In the rows, zero is written as 128.
Rows near named flat spaces through zero (a row that begins with a name and a colon came from that space)
kurkep: [ 92 140  55 121 135 163  98 175 154 134 121 168  45 101 127 126 130  77
  54 154  89  99 158  80 162 128 122 112 182 101  76 144 118]
kurkep: [109 114 122 138 158 157 135 133 147 149 143 131 119 163 138 152 123 135
 125 126 133 142 166 141 104 130 137 141 138 101  92 117 141]
bipbuv: [153  83 113 125 142 124 156 144 155 151 147 146 149 119 162 125 138 158
 128 115 131 169 125 152 109 122 127 143 129 155 123 116 144]
ziznok: [146 158 178 134  83  93 104 100  82 113  93  96 181 111  86 110 122 126
 132 133 120  97 102 111 128 158 144 112  68 133 166 151 108]
ziznok: [ 64 142 112 105 211 143 144 122 162 123 176 128  64 208 140 166 108  95
 150 119 150 121 190 166 140  95 112 177 194  90  77  94 132]
ziznok: [140  98  87 167 135 164 152 133 150 135 154 119 142  95 153 126 156 152
 155 106 135 201 148 144  95 138 123 126 148 137  80 134 124]
kurkep: [168 112 137 136 118 114 159 107 120 112 143 113 171 113 147 115 140 162
 187 103 154 170  94 153 117 118 113 125 117 166 164 119 132]
zaretomuv: [133 117 129 149  94 133 113 142 125 140 104 127 136  76 121 115 150 137
  98 139 110 140 113 116 119 144 141 115 115 139 115 155 118]
poranpebi: [142 106  92  63 192  77 166 138 168 131 179 162 127 169 162 122 101 112
 132 105 131 125 144 160 154 101 104 177 155 156 138  86 141]
poranpebi: [153  90  54  70 168  98 154 174 180 143 162 193 101 122 173 109 117 111
  86 121 107 128 130 128 163 103 103 151 168 164 131 101 145]
poranpebi: [136 113 132 104 131 114 128 145 137 144 122 154 124 139 138 129 119 132
  99 138 120 110 117 125 136 119 131 133 121 135 148 118 145]
kurkep: [228  76  92 159 101 143 167 124 126 142 144 132 231  94 161 104 137 189
 169  91 133 203 114 120  76 166 131  91  76 165 155 124 147]
seroszil: [163  84 159 112 147  75 150 123 142 168 143 123 220 145 134 122 117 159
 119 109 120 152 146 167  87 159 154 173  67 154 125 118 136]
zaretomuv: [166 144  51  97 153 101 145 122 136  98 167 137 150 125 131  99 104  88
 149  96 116 126 153 106 157 145 101 125 141 143 131 116 111]
ziznok: [117 116 178 140 136 103 138 107 127 139 133  94 167 131 121 133 139 150
 149 118 140 155 133 175  99 135 143 166 106 139 111 132 118]
seroszil: [124 102 176  92 178  68 153 114 148 157 155 120 178 186 134 140 107 142
 133 113 137 131 153 189 107 128 143 198  98 140 124 101 138]
bipbuv: [154 113  94 140 131 154 146 130 135 126 145 136 138 127 148 127 130 143
 152 113 137 158 133 122 116 130 119 110 135 131 129 119 139]
seroszil: [157 145 108 115  90 137 111 140 107 111 101 157 108 112 126 113 118 117
 110 144 118  88  88  73 161 121 117  76 123 131 186 130 139]
poranpebi: [131 110 149 161 102 158 118 135 122 152 105 124 143 115 127 137 142 157
 112 140 125 144 125 121  95 144 150 111 103 117 118 142 138]
bipbuv: [164 127  74 102  82  78 135 155 134  83 121 155  92   4 148  63 167 111
 120 127 112 141  38 115 199  89  80 112 177 218 172 149  98]
zaretomuv: [147 100 129 150 129 161 148 128 134 143 136 131 146 140 151 141 135 166
 152 119 146 165 128 139  96 126 131 117 122 126 131 117 151]
kurkep: [126 153 134 131 128 119 124 106 112 110 131 104 145 135 109 125 120 113
 151 119 131 120 139 125 130 142 127 128 119 120 128 132 112]
poranpebi: [120 149  85 163 117 165 123 122 123 100 135 109 107  89 121 120 147 111
 153 118 128 154 140 110 131 137 114 103 160 119  94 148 103]
seroszil: [112 125 131 163 114 162 113 134 126 143 113 117 124 111 119 137 143 135
 111 138 120 142 144 120 104 147 146 117 123 107  92 148 123]
zaretomuv: [121 106 182 153 123 149 137 117 123 149 119 113 145 152 137 153 138 174
 148 131 152 152 119 158  89 120 145 133 108 120 133 122 149]
zaretomuv: [120 159 137  97 132  72 115 115 117 108 127 115 138 123 100 109 114  89
 120 126 113  91 130 127 159 136 124 150 120 139 135 135 100]
bipbuv: [ 63 168 135 136 135 199  93 137 117 125 105 142  31 187 113 173 111 100
 105 166 135  69 150  90 145 105 132  97 166  53 118 122 147]
zaretomuv: [155 106  81 141 135 168 148 140 143 133 147 148 127 129 157 131 130 145
 144 115 135 161 137 116 114 127 118 105 143 126 124 116 147]
poranpebi: [127 149 123  94 127  69 123 126 126 104 129 126 123  98 114  99 127  94
 118 126 114 104 109 131 170 121 113 149 138 160 141 136 100]
seroszil: [158 150  49 139 104 140 128 131 122  85 137 130 116  61 128  91 141  99
 147 113 116 144 116  86 160 137  97  87 159 148 128 146 100]
bipbuv: [117 134 111 125 170 179 139 122 135 133 152 142 105 216 141 167  95 126
 152 123 150 115 173 118 116 121 125 116 143  76 126  93 161]
ziznok: [116 110 150 112 144 112 135 136 142 145 130 138 120 144 140 137 128 139
 115 134 132 127 123 153 126 110 132 154 131 136 130 117 140]
poranpebi: [141 105 163 127  83  66 109 146 126 152  91 123 170  44 111  92 157 139
  68 143  91 133  90 138 125 151 152 149  85 178 124 167 102]
bipbuv: [100 103 126 143 133 179 123 159 149 159 117 156  75 139 150 155 139 146
  94 152 129 134 132 126 115 107 137 120 154 105 105 124 156]
ziznok: [174 101 102 181 113 153 151 112 126 133 147  97 205  88 136 114 150 165
 173  93 133 207 146 135  73 172 136 112 100 141  98 143 118]
ziznok: [ 90 166 112 114 110 138  96 147 121 102 103 147  42 105 114 124 133  85
  93 159 115  78 104  93 183  99 111 107 174 118 136 141 116]
kurkep: [104 174 173 118 110 104  73 117  93 140  86 110 153 158  63 133  94  87
  69 155  92  46 162  87 129 181 169 125  65  79 123 151 110]
ziznok: [131  92 120 128 161 135 155 135 157 151 155 136 139 149 156 141 130 152
 138 114 139 165 148 161 103 121 129 153 137 133 105 110 145]
seroszil: [142 113 120 129 141 118 161 117 139 111 156 119 135 117 153 121 143 147
 179 104 153 172 111 164 128 104 105 143 152 161 135 116 127]
zaretomuv: [133 159 116 143 132  98 126  92 112 103 146  77 185 107  93 106 126 100
 161  99 118 143 166 132 119 175 131 143 107 129  91 150  81]
seroszil: [159 100 155 117 123 114 154 124 128 132 131 139 150 138 155 128 131 169
 155 121 152 146  86 153 121 102 121 130 115 159 179 107 154]
zaretomuv: [177 123  65  94 151 110 155 130 141 112 164 154 148 139 150 108 105 114
 149 101 127 131 135 113 149 129 102 121 137 149 154 103 135]
poranpebi: [132 114 121 141 139 116 143 120 139 131 147 108 158 109 132 120 141 136
 146 109 129 168 144 154 109 141 129 150 127 144  97 134 113]
kurkep: [100  98 149 124 152 146 132 150 153 164 128 149  98 161 149 157 130 148
 100 144 133 131 138 152 112 106 141 150 141 114 110 113 156]
seroszil: [ 89 147 153 130 126 163 119 128 120 113 114 135  55 156 133 154 131 128
 140 150 153 103 103 127 149  81 116 113 167 106 150 117 145]
kurkep: [118 146 140 116 112 112 105 133 117 127 106 132 118 120 108 122 122 108
  96 145 111  91 119 109 146 133 135 124 118 124 137 140 119]
bipbuv: [103 166 128 129 130 154 109 118 111 109 120 124  92 161 110 144 111 102
 134 139 133  90 141 102 145 124 124 107 141  90 133 125 128]
bipbuv: [153 111  83 109 151 136 157 138 148 120 158 157 114 142 163 126 121 132
 150 112 140 144 124 129 141 105 103 123 158 143 147 101 147]
[110  99 162 166 131 157 142 123 138 148 131 107 133 127 143 149 155 172
 151 125 151 180 129 170  85 119 140 143 131 126  99 130 137] -> seroszil
[123 108 173 160  95 171 114 139 116 157  90 134 122 132 132 151 141 170
 108 154 135 130 105 120  97 125 152 101 104 109 141 135 156] -> seroszil
[135 129  76 128 155 159 144 130 141 117 157 141 111 151 146 135 117 118
 152 113 137 141 155 117 131 124 110 116 158 113 117 110 137] -> zaretomuv
[104 106 136 156 103 164 111 159 138 154 100 141  89  91 136 137 158 147
  84 155 118 141 113 124 116 119 142 117 142 123 102 148 135] -> bipbuv
[ 90 146 140 105 165 110 126 120 137 124 143 122 104 168 119 142 113 102
 128 129 132 104 154 148 142 116 125 162 147 112 111 116 122] -> seroszil
[119 126 138 176 121 161 128 112 121 133 129  93 152 117 119 138 146 146
 152 119 136 168 152 138  88 152 142 123 117 111  87 145 117] -> zaretomuv
[ 87 122 189 130 134 117 108 131 130 163 107 117 130 153 109 150 127 134
  87 150 119 108 146 150 106 136 162 161 103 106 101 136 130] -> bipbuv
[142 110  76 110 114 144 118 176 147 141 114 185  82  96 149 116 131 118
  67 150 101 110 108  86 156 115 120 100 152 137 139 129 144] -> poranpebi
[135  87 244 137 111  88 126 115 115 185  96 104 215 152 116 144 129 190
 107 139 131 134 114 176  66 152 181 166  36 137 144 132 147] -> poranpebi
[173  95 110 154 108 125 144 130 132 141 133 120 191  80 139 106 147 158
 136 108 120 181 125 132  95 159 136 121  99 157 117 142 122] -> seroszil
[111 138 115 123 122 132 112 143 131 126 117 140  93 112 122 125 131 109
  99 143 114 109 125 111 148 122 126 122 146 123 120 137 122] -> zaretomuv
[135 150  90 122 125 147 129 127 121  97 135 140  94 127 134 123 122 109
 149 125 135 116 118 101 157 112 103  98 159 124 149 121 128] -> bipbuv
[103 116 148 150 142 133 120 127 138 159 129 107 152 135 114 142 133 133
 107 129 116 145 173 148  90 159 157 156 108 107  69 141 119] -> seroszil
[ 91 144 166 104 133  98 108 131 126 132 111 128 101 141 110 134 121 108
  96 149 120  86 122 137 149 115 136 153 129 123 130 131 121] -> bipbuv
[129 112  75 138 119 184 133 162 146 124 127 168  58 102 164 131 147 135
 119 140 133 144 104 103 146  93 105  90 184 130 132 123 149] -> bipbuv
[105  97  95 165 126 164 140 153 160 134 138 129  85  62 157 125 179 146
 127 127 130 195 122 153 118 107 117 135 185 149  70 146 118] -> ziznok
[133 133 148  97 130 112 131 128 122 122 122 147 112 160 135 133 111 129
 130 137 139  94 100 127 151 100 119 126 128 133 179 107 148] -> seroszil
[125 140 118 133 115 157 139 125 121  91 128 137  70 118 150 130 143 135
 171 130 159 135  80 125 158  77  93  99 178 140 168 117 139] -> seroszil
[129  98 170 171 154 145 157  96 133 154 154  82 199 165 134 155 135 178
 183  99 157 194 169 185  53 153 152 159  94 115  88 120 135] -> poranpebi
[114 128 101 161 134 142 122 127 138 134 139 102 144  95 114 122 144 116
 123 117 111 162 172 131 104 164 139 138 132 117  57 153  99] -> seroszil
[142  95  69 168 124 164 140 149 154 142 144 129 135  67 149 115 161 143
 123 114 115 197 148 127 100 148 127 119 149 140  67 148 117] -> poranpebi
[128 168 149 141 128 127 116  87  94 110 128  87 171 163  89 134 105 111
 161 116 133 108 161 115 114 166 140 120  90  95 127 133 111] -> bipbuv
[100 124 122 143 110 169 110 157 135 136 104 149  63 105 136 138 148 129
  92 157 122 121 111 111 138 106 128 107 161 116 116 139 137] -> bipbuv
[137 120 141 117 131 103 115 133 128 158 119 131 172 142 110 126 110 123
  85 133 102 107 155 120 110 166 156 142  81 118 116 134 128] -> seroszil
[132 145 127 124 111 117 110 128 114 123 112 126 136 116 108 117 121 110
 108 135 111 103 128 104 138 146 134 117 111 123 134 141 116] -> kurkep
[190 136  71 101 141  75 152 109 127 101 166 121 201 112 126  87 107 104
 162  85 116 141 144 118 141 163 109 133 107 163 142 122 104] -> zaretomuv
[200  69  84 134 151 124 184 127 156 144 177 136 207 123 175 114 131 175
 174  81 141 208 139 156  86 144 119 136 111 168 128 105 146] -> bipbuv
[135 163 138 151  65 100  98 114  91  94  93  93 146  38  88  87 155 109
 125 133 108 122  89 104 148 152 128 105 110 155 135 177  79] -> bipbuv

Rows near named flat spaces through zero (a row that begins with a name and a colon came from that space)
kibavekap: [116  91 157 162 131 109 186  80 100 138  43 119 127 163 136 133 140  98
 158 134 129 116 195 175 142  70 119 113 115  69 100 152 117]
sazkeke: [121 117 126 147 130 172 114 120 101 130 117 144 129 148 121 112 145 153
 140 136 124 159 101 127 106 110 143  86 153 116 127 121 140]
kibavekap: [167 133 109 105 119  36 166 128 149 127 117 160 126  87 134  73  98 115
 110 130 151  61 131  69 139 223 161 175 117 155 146 114  76]
fipmek: [135 110 107  98 149 125  89 127 132 105 169 114  92 157  83 160 109 119
 124  97 147 104 114 153 159 115 126 117  94 129 125 156 154]
kibavekap: [129 129  91 114 120 127 113 127 130 102 154 104 106 152 132 153 124 131
 132  90 123 126 110 122 149 146 129 136 122 130 132 150 135]
gosziga: [ 87 150 157 132 142 133 140 138 131 148 106  81 135 133 170 136 160 123
 153 135 126 158 182 178 144  77  94 136 128  77 129 110 141]
sazkeke: [127 155 131  68 112 120 191 164 135 159  56 103  66  94 141  90 147 175
 142 201 170 158 130 146 125  81 175 138 140  76  87  44 147]
gosziga: [138 117 134 158 117 148 111 122 119 114 144 141 172 124 121 144 125 118
 107 112 114 128 111 111  98 126 109 121 139 166 138 156 126]
kibavekap: [123 167 128 106 120 123 150 156 156 167 124 142 100  87 153  89 128 158
 135 182 116 152 130 105 131 174 155 150 145 118 121  67 113]
sazkeke: [117 121 167 113 147 112 146 117 153 125 124 137 121 136 109 171 106  90
 136 136 122 105 163 158 154 104 125 147  79 148  96 139 131]
sazkeke: [143 122 129 136 111 155 115 148 121 158 131  90 125  95 106 140 136 139
  97 156 137 148 144 168 107  65  84 115 146  88 122 131 153]
fipmek: [ 50 187 153 160 141 160 127 137 150 146 143  96 159 148 230 146 169 126
 179 117  61 197 176 139 152 150  93 155 145 108 147 107 117]
gosziga: [112 134 141 111 139 105 148 124 130  99 108 122 140 148 149 137 134 113
 146 105 143 115 130 127 138 118 142 145 107 148 126 126 128]
fipmek: [100 135 151 128 160 114 132  99 162 112 154 193 125 165 135 147  97  95
 167 116  81 108 132  97 169 210 166 148  85 189 115 135  97]
gosziga: [134 119 149 111 161 112 117 127 145 157 140 165  98 116  84 107 104 121
 129 163 139 103 144 144 148 141 143 117 103 120 119 109 126]
kibavekap: [112 135 162 178 135 184  98 135 118 169 140 149 171 106 132 108 148 142
 122 164 100 173 134 136  89 112  98  96 166 120 144 112 131]
sazkeke: [142 138  92 116 101 158 144 152  90 150  77 116  95 109 140  55 165 203
 130 170 163 176  82 113  88 106 168  91 192  70 130  68 143]
gosziga: [133 122 121 166  88 169 139 120 105 110 111 117 168 131 149 153 144 135
 116 114 104 159 105 109  86 104 113 122 161 149 124 153 130]
gosziga: [149 133  78 111 129  83 112 132 132 125 155 124 104 122 131  90 118 138
 121 104 143  97 116  98 151 200 139 140 132 114 161 129 108]
sazkeke: [127 138  94 103 123 105 124 142 128 120 134  67 101 134 145 135 140 133
 129 100 150 124 142 151 155 114 108 143 125  85 140 134 140]
fipmek: [140 140  70 106 105 183  53 168 144 132 224  51  81 119  99 198 122 152
  91 107 112 164 106 164 144 102  70 126 137 102 130 160 177]
gosziga: [132 152  88  72  99 162 123 169 137 112 142  76  75 124 126 162 136 170
 120 132 144 167  81 135 128  91 143 136 136 123 103 105 171]
fipmek: [135 141 123 108 115 101 150 144 136 130 112  96 124 106 144 126 133 128
 119 131 147 121 144 135 132 115 119 154 126 114 128 117 128]
fipmek: [110 120 136 139 137 157 118 125 109 137 114 104 121 148 127 134 149 136
 142 131 133 154 142 168 128  73 112 100 136  85 124 129 151]
gosziga: [114 123 143 132 149 163  86 125 151 138 185 136 111 143  94 180 107 110
 129 130  93 136 140 159 152 122 104 119 101 139 113 152 145]
sazkeke: [122 132 110 143 122 157 101 135 120 137 150 100 125 132 134 137 141 142
 124 120 115 155 128 142 126 117 101 114 148 100 140 138 141]
fipmek: [111 142 201 118 152 119 151 142 152 151 105 151 157  95 125 126 126 107
 128 175 138 124 163 151 117  89 124 144 104 151 110  90 130]
kibavekap: [133  98 121 163 140  85 123  87 118 109 135 127 153 159 129 141 116  81
 131  73 118  79 165 131 154 156  98 134 106 125 152 191 101]
gosziga: [122 118 153 162 132 146 124 115 123 144 126 143 153 126 123 134 129 115
 126 139 108 135 148 139 116 116 107 116 133 127 127 141 123]
fipmek: [144 133 131  95 139 106 104 146 157 115 174 138 128 106  98 145  99 112
 103 121 142  95 114 120 137 147 126 151  98 175 132 131 132]
kibavekap: [111 158 118  89 123 103 165 144 143 123 101 101  98 130 169 121 140 140
 152 132 139 137 135 125 152 135 153 160 122 112 117  92 127]
gosziga: [146 113 142 140 128 150 104 128 128 128 152 160 149 113  90 138 111 123
 102 138 124 121 105 119 102 124 123 113 128 167 125 141 133]
kibavekap: [143 139  98 113  93 157 151 146 119 144 101 125  89 109 132 104 138 179
 126 169 131 167  91 107 104 127 164 117 166 108 106  90 136]
kibavekap: [159 122  82 159  91 158 106 133  97 126 139 135 148 111 130  95 140 166
 100 121 123 149  74  80  80 158 129 103 186 132 156 135 121]
fipmek: [133 139  96 122 103 127 137 131 144 128 144 112 101 126 142 149 118 134
 127 122 101 136 127 112 146 164 129 151 131 126 118 138 119]
sazkeke: [121 111 131 119 150  94 142  92 138  96 127 166 115 174 120 144 102  95
 156  97 118  87 130 111 166 173 164 138  84 163 116 153 108]
sazkeke: [111 154 141  92 136 114 169 144 116 112  66 145 132 130 165  69 157 161
 158 145 171 142  93  99 108 123 193 129 142 138 128  58 129]
fipmek: [138 129 125 143 127 106 128 129 108 117 114 139 171 116 147  82 143 133
 118 112 150 115 112  96 100 147 132 126 151 140 164 121 111]
sazkeke: [141  93 123 114 132 124 151 102 114 125  91 147  79 156  86 129 113 129
 142 143 144 110 126 145 143 105 165 102 108 107  91 135 135]
kibavekap: [113 139 138 139 130 168 109 140 126 142 141 126 135 125 133 131 141 144
 130 143 114 163 122 138 114 111 117 113 145 122 129 115 142]
[118 158 169  83 134 166 132 175 143 143 115 136 123  89 115 119 140 162
 121 191 157 167  96 140  93  67 154 123 133 151 101  55 166] -> kibavekap
[117 138 119 184  91 134 147 122  94 105  96  83 209 131 205 127 174 126
 123  81 115 155 135 107  87 112  84 141 176 125 166 155 113] -> gosziga
[ 96 163 135 120 139 138 131 140 163 168 148 126  91 121 156 129 127 137
 155 162  87 160 161 139 164 165 128 146 125 101 117  95 120] -> kibavekap
[157 113  86  99 120  54 154 109 150 115 134 122  76 135 114 138  88 101
 125 103 133  65 150 115 183 190 143 167  89 122 118 159 100] -> sazkeke
[139 140 125 107 122  90 147 142 123 103 106 121 155 111 150  99 139 131
 119 111 167 108 108 100 110 133 144 149 133 152 148 110 121] -> kibavekap
[109 127 107 134 122 140 141 111 131 139 123 105  81 162 143 154 129 130
 158 125  95 148 156 151 167 134 126 127 123  81 107 142 127] -> kibavekap
[137 130 118 117 126 151  98 144 137 134 165 124 113 116 102 144 118 138
 110 136 125 136 110 134 126 124 120 122 128 135 125 129 145] -> gosziga
[131 136 168 116 150 140  99 152 144 134 157 157 159  95  98 124 119 123
 105 152 143 123 112 129 103 111 123 125 118 174 134 106 142] -> kibavekap
[128 128 147 155 121 164 108 133 140 157 158 129 142 105 112 158 120 120
 108 152  94 147 147 147 117 113  88 124 134 131 120 142 133] -> sazkeke
[106 158 146 120 146 145  94 156 143 125 166 122 157 116 145 131 140 132
 126 122 127 147 117 127 121 128 113 136 131 154 151 108 141] -> kibavekap
[155 103 122 120 112  68 200 103 104 119  41 141 118 128 132  82 127 125
 135 136 168  87 137 109 122 128 171 134 127 110 114 119 102] -> fipmek
[126 170 131  67 124  87 132 180 175 131 157  54 114  82 145 165 124 114
 104 127 155 116 163 162 156  98  88 193  97 124 127 109 148] -> fipmek
[137 130 149 135 149 123  69 146 135 106 190 134 197 105 109 140 121 102
  89  93 144 101 111 121 104 126  87 134 118 189 171 151 136] -> gosziga
[ 64 158 211 114 172 146 129 138 161 115 134 120 167 147 154 188 140  89
 160 127 114 148 167 176 145  66 107 152  80 168 109 112 153] -> sazkeke
[ 90 150 118 109 156  73 139 120 141 108 127  88 118 167 185 129 142 105
 171  76 132 109 171 142 188 157 122 163 100  98 152 132 114] -> gosziga
[123 127 160 112 160  84 140 116 175 158 147 162  96 118 102 140  86  87
 138 156 109  85 185 147 181 169 130 156  73 133 106 127 105] -> kibavekap
[111 123  92 104 136 115 136  97 149  94 150 132  65 195 131 177 101 111
 171  86  93 113 125 119 196 185 165 145  85 138 101 161 119] -> gosziga
[146 146 136 144 109 114 100 163 148 146 176  81 184  61 137 150 128 106
  70 121 126 119 161 141 107 114  43 166 138 137 162 149 127] -> sazkeke
